Here is a tiny trained network, its code and every weight. The questions are about switching its units off for an input and a target symbol, where a switched-off unit gives its printed mean instead of its output.

import numpy as np


def w(rows, s, z=0):
    codes = np.array(rows[::2]) - 128.0
    scale = np.full(codes.shape[1], s)
    scale[-1] = z or s
    return codes * scale


def norm(h):
    return h / np.sqrt((h * h).mean(-1, keepdims=True) + 1e-5)


def f(y):
    return y / 2 * (1 + np.tanh(0.7978845608 * (y + 0.044715 * y**3)))


def softmax(a):
    e = np.exp(a - a.max(-1, keepdims=True))
    return e / e.sum(-1, keepdims=True)


def log_softmax(a):
    a = a - a.max(-1, keepdims=True)
    return a - np.log(np.exp(a).sum(-1, keepdims=True))


def net(x, mask):
    ids = ['ΛΞΩζημτ'.index(c) for c in x.split()]
    T = len(ids)
    res = E[ids] + P[:T]
    u = 0
    for l in range(2):
        r = norm(res)
        for j in range(3):
            rows = slice(4 * j, 4 * j + 4)
            q, k, v = (r @ M[l][rows].T for M in (Q, K, V))
            z = softmax(np.where(np.tri(T) > 0, q @ k.T / 4**0.5, -1e9)) @ v
            o = O[l][rows]
            res = res + np.where(mask[u + j], z, o[:, -1]) @ o[:, :-1]
        u += 3
        y = f(norm(res) @ A[l][:, :-1].T + A[l][:, -1])
        res = res + np.where(mask[u : u + 8], y, B[l][:, -1]) @ B[l][:, :-1]
        u += 8
    return log_softmax(norm(res)[-1] @ U[:, :-1].T + U[:, -1])


Q, K, V, O, A, B = {}, {}, {}, {}, {}, {}
E = w([
[216,57,103,115,239,145],'Λ',
[193,75,137,155,241,153],'Ξ',
[145,94,137,172,225,143],'Ω',
[175,84,2,76,142,97],'ζ',
[164,192,187,53,25,178],'η',
[101,90,141,2,134,128],'μ',
[140,203,103,147,83,76],'τ',
],0.014)
P = w([
[138,9,184,82,48,132],'0',
[49,175,53,140,146,162],'1',
[68,119,121,158,118,133],'2',
[212,56,65,37,68,123],'3',
[87,189,83,121,152,143],'4',
[81,136,140,150,131,116],'5',
[225,66,108,50,97,81],'6',
[121,206,125,110,185,120],'7',
[98,148,175,141,168,95],'8',
[230,91,157,60,136,45],'9',
[141,224,146,103,185,145],'10',
[84,129,142,159,137,106],'11',
],0.016)
Q[0] = w([
[42,251,69,198,163,154],'0.h0',
[18,160,75,114,160,147],'0.h0',
[227,122,83,69,137,80],'0.h0',
[108,143,97,166,186,195],'0.h0',
[127,57,159,115,136,102],'0.h1',
[234,162,136,150,141,66],'0.h1',
[93,153,155,149,90,158],'0.h1',
[95,73,187,82,159,114],'0.h1',
[138,170,150,253,112,167],'0.h2',
[131,92,124,59,78,25],'0.h2',
[145,156,125,81,79,174],'0.h2',
[117,109,127,158,203,128],'0.h2',
],0.016)
K[0] = w([
[158,61,42,179,54,208],'0.h0',
[59,34,47,144,88,131],'0.h0',
[158,173,84,98,173,30],'0.h0',
[126,87,70,180,152,213],'0.h0',
[116,68,154,164,181,74],'0.h1',
[123,199,164,49,132,22],'0.h1',
[144,123,198,151,53,248],'0.h1',
[144,61,197,207,187,131],'0.h1',
[149,84,74,195,60,121],'0.h2',
[35,234,236,150,137,90],'0.h2',
[112,124,180,90,111,226],'0.h2',
[176,95,100,155,199,88],'0.h2',
],0.014)
V[0] = w([
[135,183,129,27,192,75],'0.h0',
[22,70,199,1,130,199],'0.h0',
[27,42,118,56,136,168],'0.h0',
[169,208,122,125,79,148],'0.h0',
[50,133,153,111,153,47],'0.h1',
[136,164,77,155,111,196],'0.h1',
[141,169,169,105,78,161],'0.h1',
[160,113,67,109,146,31],'0.h1',
[150,163,114,144,140,121],'0.h2',
[97,193,211,115,168,98],'0.h2',
[66,126,143,130,115,181],'0.h2',
[117,132,98,90,149,99],'0.h2',
],0.0091)
O[0] = w([
[100,97,112,80,98,110,208],'0.h0',
[188,130,245,105,114,93,178],'0.h0',
[115,91,196,129,120,66,253],'0.h0',
[119,136,105,139,96,203,25],'0.h0',
[108,108,120,158,158,70,126],'0.h1',
[121,157,174,76,175,107,109],'0.h1',
[155,163,136,162,150,93,32],'0.h1',
[174,168,155,131,118,91,226],'0.h1',
[127,106,130,135,94,142,107],'0.h2',
[117,111,188,118,71,139,53],'0.h2',
[144,122,105,116,67,101,97],'0.h2',
[119,117,123,167,134,124,182],'0.h2',
],0.012,0.0043)
A[0] = w([
[167,40,96,59,102,217,1],'0.n0',
[177,222,63,131,168,122,182],'0.n1',
[189,168,99,73,127,65,9],'0.n2',
[156,52,183,73,11,143,170],'0.n3',
[69,107,185,205,157,126,35],'0.n4',
[4,165,149,201,127,168,210],'0.n5',
[63,70,71,106,60,75,116],'0.n6',
[52,221,148,211,110,81,147],'0.n7',
],0.012,0.0057)
B[0] = w([
[79,188,165,157,88,91,162],'0.n0',
[156,141,90,114,108,54,208],'0.n1',
[220,155,138,171,255,108,156],'0.n2',
[176,69,165,113,111,116,255],'0.n3',
[100,164,67,159,223,202,148],'0.n4',
[139,156,236,85,216,110,147],'0.n5',
[86,84,174,193,74,95,171],'0.n6',
[122,225,140,23,38,170,151],'0.n7',
],0.014,0.0088)
Q[1] = w([
[85,249,180,170,139,86],'1.h0',
[147,67,112,57,174,115],'1.h0',
[125,197,110,121,85,129],'1.h0',
[120,74,108,72,138,176],'1.h0',
[101,164,137,145,168,104],'1.h1',
[138,110,152,167,158,157],'1.h1',
[123,209,137,188,147,130],'1.h1',
[148,163,187,194,162,96],'1.h1',
[162,181,93,110,89,117],'1.h2',
[151,143,124,145,145,69],'1.h2',
[118,114,122,138,169,107],'1.h2',
[111,81,156,81,158,179],'1.h2',
],0.018)
K[1] = w([
[177,5,158,71,106,205],'1.h0',
[137,138,124,159,179,72],'1.h0',
[172,149,156,54,102,137],'1.h0',
[72,192,101,138,149,86],'1.h0',
[140,184,144,118,173,106],'1.h1',
[90,113,138,152,185,154],'1.h1',
[88,161,87,158,159,123],'1.h1',
[148,148,111,218,180,92],'1.h1',
[163,155,157,97,40,153],'1.h2',
[188,96,128,167,75,99],'1.h2',
[132,105,106,178,135,124],'1.h2',
[117,146,120,221,156,90],'1.h2',
],0.019)
V[1] = w([
[150,146,225,133,97,105],'1.h0',
[137,177,103,168,95,78],'1.h0',
[189,100,112,113,129,97],'1.h0',
[144,49,112,141,180,82],'1.h0',
[102,217,134,81,163,135],'1.h1',
[136,69,53,131,182,182],'1.h1',
[59,215,112,167,205,132],'1.h1',
[153,104,22,232,161,189],'1.h1',
[117,192,161,80,42,138],'1.h2',
[122,186,142,71,91,124],'1.h2',
[126,70,105,212,139,61],'1.h2',
[177,156,151,2,105,63],'1.h2',
],0.0096)
O[1] = w([
[57,158,11,143,23,90,163],'1.h0',
[186,11,107,138,107,143,107],'1.h0',
[126,254,105,15,225,142,210],'1.h0',
[125,126,208,209,119,167,254],'1.h0',
[190,84,185,165,11,95,99],'1.h1',
[140,156,174,176,191,85,103],'1.h1',
[187,123,178,18,63,91,58],'1.h1',
[230,189,227,228,255,9,36],'1.h1',
[190,214,225,171,248,106,83],'1.h2',
[146,179,197,216,171,198,106],'1.h2',
[77,55,24,103,82,80,175],'1.h2',
[42,216,192,174,167,163,240],'1.h2',
],0.0066,0.0086)
A[1] = w([
[243,99,177,96,109,117,158],'1.n0',
[250,87,219,178,22,211,2],'1.n1',
[106,235,50,46,151,233,86],'1.n2',
[194,59,40,228,221,181,142],'1.n3',
[158,84,94,110,219,209,242],'1.n4',
[181,215,55,183,25,211,206],'1.n5',
[116,114,102,65,249,149,48],'1.n6',
[194,139,91,97,86,59,203],'1.n7',
],0.012,0.0085)
B[1] = w([
[187,121,115,90,122,178,201],'1.n0',
[161,195,72,32,15,112,168],'1.n1',
[249,75,163,187,141,59,187],'1.n2',
[163,134,171,191,19,178,207],'1.n3',
[108,228,106,136,126,100,255],'1.n4',
[121,178,32,152,188,123,204],'1.n5',
[200,103,143,96,159,218,195],'1.n6',
[220,159,116,182,165,173,227],'1.n7',
],0.017,0.0077)
U = w([
[80,138,5,156,139,146,136],'Λ',
[188,62,149,211,119,224,70],'Ξ',
[105,84,112,84,226,158,207],'Ω',
[61,65,158,183,126,81,254],'ζ',
[138,194,71,61,39,87,12],'η',
[187,43,180,79,122,42,131],'μ',
[49,196,215,166,102,137,125],'τ',
],0.014,0.0072)

Each question gives the input, a string of symbols that net reads in full, and the target symbol t.
The units are the heads (4 rows each of Q, K, V and O) and the neurons (one row each of A and B). Each row of codes is followed by its name. A weight is (code - 128) times the scale printed after its matrix; where a second scale follows, it is the last column's (O, A, B and U).
mask holds one flag per unit, layer by layer, with each layer's heads first. A switched-off unit (its flag False) gives its mean, the last column of its rows in O or B, instead of its output. The means were averaged over made-up inputs and are rounded, as every weight is.
A unit's drop is (log p(t) with every unit on - log p(t) with that unit switched off) / (log p(t) with every unit on - log p(t) with every unit switched off).
The circuit of an input: a set's keep is (log p(t) with only the set's units on - log p(t) with every unit switched off) / (log p(t) with every unit on - log p(t) with every unit switched off). Starting from the 12 units with the biggest drops (on a tie, the unit counted first), units are removed one at a time, each time the one whose removal leaves the highest keep (on an exact tie, the one counted first), for as long as the keep stays at least 0.8.
units of the circuit, in order: the units of the circuit, biggest drop first
most important unit: the unit with the biggest drop
k most important neurons: the k neurons with the biggest drops, biggest first
k most important neurons of layer l: the k neurons of layer l with the biggest drops, biggest first
heads that matter: for each layer, one digit per head in row order, 1 if its drop is at least 0.15 and else 0, layers parted by /
input Ξ Ξ Ξ τ Λ η Ξ ζ η Ξ, target η: units of the circuit, in order : [0.h0 1.n1]
input Ξ Ξ ζ Λ, target Ξ: units of the circuit, in order : [1.n3 1.h1]
input Ξ Ξ Ξ τ Λ Ω τ Λ Ω Λ, target ζ: 2 most important neurons of layer 1 : [1.n6 1.n7]
input Λ τ Ω, target Ω: units of the circuit, in order : [0.n5 1.h1 0.n4 1.n3]
input μ ζ ζ ζ ζ ζ Ω, target Ξ: most important unit : 1.n3
input μ η ζ Ξ Ξ ζ η Ξ Ξ Ξ, target τ: heads that matter : 110 / 110
input Ω Ω τ ζ ζ Ξ η Λ, target Ξ: units of the circuit, in order : [1.n3 0.n7]
input η Ω ζ ζ Ξ Ξ Ω Ξ Λ, target Λ: heads that matter : 110 / 001
input τ Ξ Ω Ξ τ τ Ξ, target Λ: heads that matter : 100 / 000
input τ Ω μ ζ Ξ μ Ξ Ω ζ ζ, target Ξ: heads that matter : 010 / 000
input Ω ζ Ω Ξ Ξ Ω Λ Λ Ξ Λ, target τ: 3 most important neurons of layer 0 : [0.n0 0.n2 0.n1]
input τ Ξ Λ, target Λ: heads that matter : 010 / 001
input ζ τ Ω η, target Λ: units of the circuit, in order : [0.h0 1.n5]
input Ξ Ξ Ω, target Ω: 2 most important neurons : [0.n5 0.n4]
input Ω ζ ζ ζ Λ τ, target τ: heads that matter : 000 / 001
input τ Ω Ξ μ Ξ η μ ζ ζ ζ, target Ξ: heads that matter : 010 / 010
input ζ η ζ τ μ, target ζ: most important neuron : [0.n6]
input Ξ Ω Ω τ ζ Λ Ξ, target Ξ: 2 most important neurons of layer 0 : [0.n2 0.n7]
input Ω ζ τ Ξ Ω η Λ, target η: heads that matter : 101 / 010
input Ξ Ξ Ξ Λ, target τ: heads that matter : 010 / 110
input Ξ τ Ξ η Ξ ζ Ω, target Ξ: most important unit : 0.h1
input ζ ζ η Ω Ξ Ω Ω, target ζ: 2 most important neurons : [0.n0 0.n3]
input Ξ Ω ζ ζ ζ Ω Ω η ζ, target ζ: heads that matter : 100 / 000
input τ Ω Ξ Ξ, target ζ: 3 most important neurons of layer 0 : [0.n0 0.n3 0.n5]
input Ω η μ ζ Ξ Λ ζ Ω Ξ Λ, target ζ: heads that matter : 111 / 010
input Ξ η ζ Ω η η Ω, target η: heads that matter : 100 / 000
input η Ξ τ μ Ξ Ξ ζ τ τ, target τ: units of the circuit, in order : [1.h2]
